Here is a tiny trained network, its code and every weight. The questions are about switching its units off for an input and a target symbol, where a switched-off unit gives its printed mean instead of its output.

import numpy as np


def w(rows, s, z=0):
    codes = np.array(rows[::2]) - 128.0
    scale = np.full(codes.shape[1], s)
    scale[-1] = z or s
    return codes * scale


def f(y):
    return y / 2 * (1 + np.tanh(0.7978845608 * (y + 0.044715 * y**3)))


def softmax(a):
    e = np.exp(a - a.max(-1, keepdims=True))
    return e / e.sum(-1, keepdims=True)


def log_softmax(a):
    a = a - a.max(-1, keepdims=True)
    return a - np.log(np.exp(a).sum(-1, keepdims=True))


def net(x, mask):
    ids = ['ΠΨΩαξσ'.index(c) for c in x.split()]
    T = len(ids)
    res = E[ids] + P[:T]
    r = res
    for j in range(2):
        rows = slice(3 * j, 3 * j + 3)
        q, k, v = (r @ M[0][rows].T for M in (Q, K, V))
        z = softmax(np.where(np.tri(T) > 0, q @ k.T / 3**0.5, -1e9)) @ v
        o = O[0][rows]
        res = res + np.where(mask[j], z, o[:, -1]) @ o[:, :-1]
    y = f(res @ A[0][:, :-1].T + A[0][:, -1])
    res = res + np.where(mask[2:10], y, B[0][:, -1]) @ B[0][:, :-1]
    return log_softmax(res[-1] @ U[:, :-1].T + U[:, -1])


Q, K, V, O, A, B = {}, {}, {}, {}, {}, {}
E = w([
[116,84,68,87,65,184],'Π',
[150,168,68,237,107,190],'Ψ',
[38,46,89,83,116,168],'Ω',
[162,43,121,169,211,88],'α',
[58,120,101,161,185,123],'ξ',
[36,40,132,134,248,71],'σ',
],0.015)
P = w([
[114,138,50,71,68,208],'0',
[235,104,166,194,102,1],'1',
[230,198,158,121,104,136],'2',
[160,119,154,134,122,131],'3',
[155,149,100,103,112,145],'4',
[145,156,49,166,81,163],'5',
[87,142,25,164,75,173],'6',
[100,122,11,192,94,110],'7',
],0.0099)
Q[0] = w([
[79,139,255,86,145,114],'head 1',
[210,139,132,79,130,120],'head 1',
[103,136,110,73,59,111],'head 1',
[135,128,69,155,122,111],'head 2',
[164,199,225,141,129,174],'head 2',
[108,24,104,155,113,138],'head 2',
],0.0095)
K[0] = w([
[231,105,185,188,152,156],'head 1',
[151,95,214,185,168,130],'head 1',
[183,178,136,122,192,92],'head 1',
[75,108,5,49,230,214],'head 2',
[171,190,217,73,94,36],'head 2',
[178,193,107,136,254,196],'head 2',
],0.007)
V[0] = w([
[145,131,110,115,211,128],'head 1',
[82,71,155,153,185,136],'head 1',
[216,174,153,168,153,127],'head 1',
[248,57,92,128,121,161],'head 2',
[83,163,114,124,51,210],'head 2',
[82,62,179,53,90,67],'head 2',
],0.012)
O[0] = w([
[142,128,115,191,136,135,165],'head 1',
[163,100,108,203,26,153,201],'head 1',
[52,232,161,168,179,204,2],'head 1',
[88,164,10,96,102,85,252],'head 2',
[182,168,100,93,140,148,105],'head 2',
[105,19,123,45,87,39,59],'head 2',
],0.011,0.0062)
A[0] = w([
[140,219,161,183,81,106,93],'neuron 1',
[147,148,165,197,161,137,105],'neuron 2',
[99,109,168,166,34,118,82],'neuron 3',
[170,151,78,137,94,67,104],'neuron 4',
[137,93,82,25,79,177,253],'neuron 5',
[104,192,184,2,188,50,98],'neuron 6',
[140,92,154,122,36,56,85],'neuron 7',
[141,125,41,162,154,115,81],'neuron 8',
],0.0088,0.0041)
B[0] = w([
[173,116,213,86,124,140,144],'neuron 1',
[74,107,168,124,114,99,145],'neuron 2',
[82,109,43,135,170,184,158],'neuron 3',
[82,142,185,79,141,200,228],'neuron 4',
[194,194,66,189,75,92,224],'neuron 5',
[160,143,75,136,171,163,135],'neuron 6',
[115,152,167,103,119,254,204],'neuron 7',
[23,218,189,113,102,74,250],'neuron 8',
],0.0071,0.013)
U = w([
[116,125,126,45,152,126,141],'Π',
[158,161,143,189,183,168,44],'Ψ',
[127,101,194,66,76,156,101],'Ω',
[21,123,158,130,66,136,122],'α',
[228,95,149,254,150,130,254],'ξ',
[103,69,152,154,111,222,63],'σ',
],0.0089,0.0054)

Each question gives the input, a string of symbols that net reads in full, and the target symbol t.
The units are the heads (3 rows each of Q, K, V and O) and the neurons (one row each of A and B). Each row of codes is followed by its name. A weight is (code - 128) times the scale printed after its matrix; where a second scale follows, it is the last column's (O, A, B and U).
mask holds one flag per unit, heads first, then neurons. A switched-off unit (its flag False) gives its mean, the last column of its rows in O or B, instead of its output. The means were averaged over made-up inputs and are rounded, as every weight is.
A unit's drop is (log p(t) with every unit on - log p(t) with that unit switched off) / (log p(t) with every unit on - log p(t) with every unit switched off).
The circuit of an input: a set's keep is (log p(t) with only the set's units on - log p(t) with every unit switched off) / (log p(t) with every unit on - log p(t) with every unit switched off). Starting from all 10 units, units are removed one at a time, each time the one whose removal leaves the highest keep (on an exact tie, the one counted first), for as long as the keep stays at least 0.8.
circuit, biggest first: the units of the circuit, biggest drop first
top k neurons: the k neurons with the biggest drops, biggest first
which heads matter: for each layer, one digit per head in row order, 1 if its drop is at least 0.15 and else 0, layers parted by /
input σ σ σ ξ Π σ, target σ: circuit, biggest first	head 2; neuron 7; neuron 8
input Ω α ξ Ω, target ξ: which heads matter	00
input α α ξ Ψ α, target α: top 2 neurons	neuron 5; neuron 2
input Ψ Ω ξ α Π Ω, target Ψ: which heads matter	01
input Ω Ψ ξ σ, target ξ: top 3 neurons	neuron 8; neuron 4; neuron 7
input α σ σ, target σ: top 4 neurons	neuron 8; neuron 7; neuron 3; neuron 5
input Ψ Π σ α Π ξ α Π, target Ψ: circuit, biggest first	head 2
input α ξ ξ, target ξ: circuit, biggest first	neuron 8; head 2
input α σ Π, target σ: circuit, biggest first	head 1; neuron 8; neuron 3
input Ω α ξ α ξ ξ, target Ω: circuit, biggest first	head 1; head 2
input σ α α α σ ξ, target σ: circuit, biggest first	head 2; head 1; neuron 7; neuron 3
input Ψ α σ, target Ψ: circuit, biggest first	head 1; head 2
input ξ α ξ ξ, target ξ: circuit, biggest first	head 2; neuron 8
input Π α σ ξ, target Π: circuit, biggest first	head 1
input ξ α Π, target ξ: top 3 neurons	neuron 8; neuron 5; neuron 7
input Π α Π Π, target Π: circuit, biggest first	head 1; head 2
input Ψ α Ω, target Ψ: circuit, biggest first	head 2; head 1
input Π α α α ξ α α, target Π: which heads matter	10
input α σ α α Ψ, target α: which heads matter	01
input Ψ Ψ α, target Ψ: circuit, biggest first	head 1
input ξ σ σ, target ξ: which heads matter	00
input σ ξ ξ α α Ψ, target σ: circuit, biggest first	head 1; neuron 7; neuron 3; neuron 4
input σ α α, target σ: top 3 neurons	neuron 7; neuron 3; neuron 5
input Π α Ψ Π Π Ψ, target Π: which heads matter	11
input α σ Ψ, target σ: top 3 neurons	neuron 3; neuron 8; neuron 5
input σ ξ Π, target σ: top 4 neurons	neuron 7; neuron 3; neuron 8; neuron 4
input σ ξ σ α Π Π Π σ, target Π: circuit, biggest first	head 1
input Ψ α α ξ, target Ψ: top 2 neurons	neuron 4; neuron 8
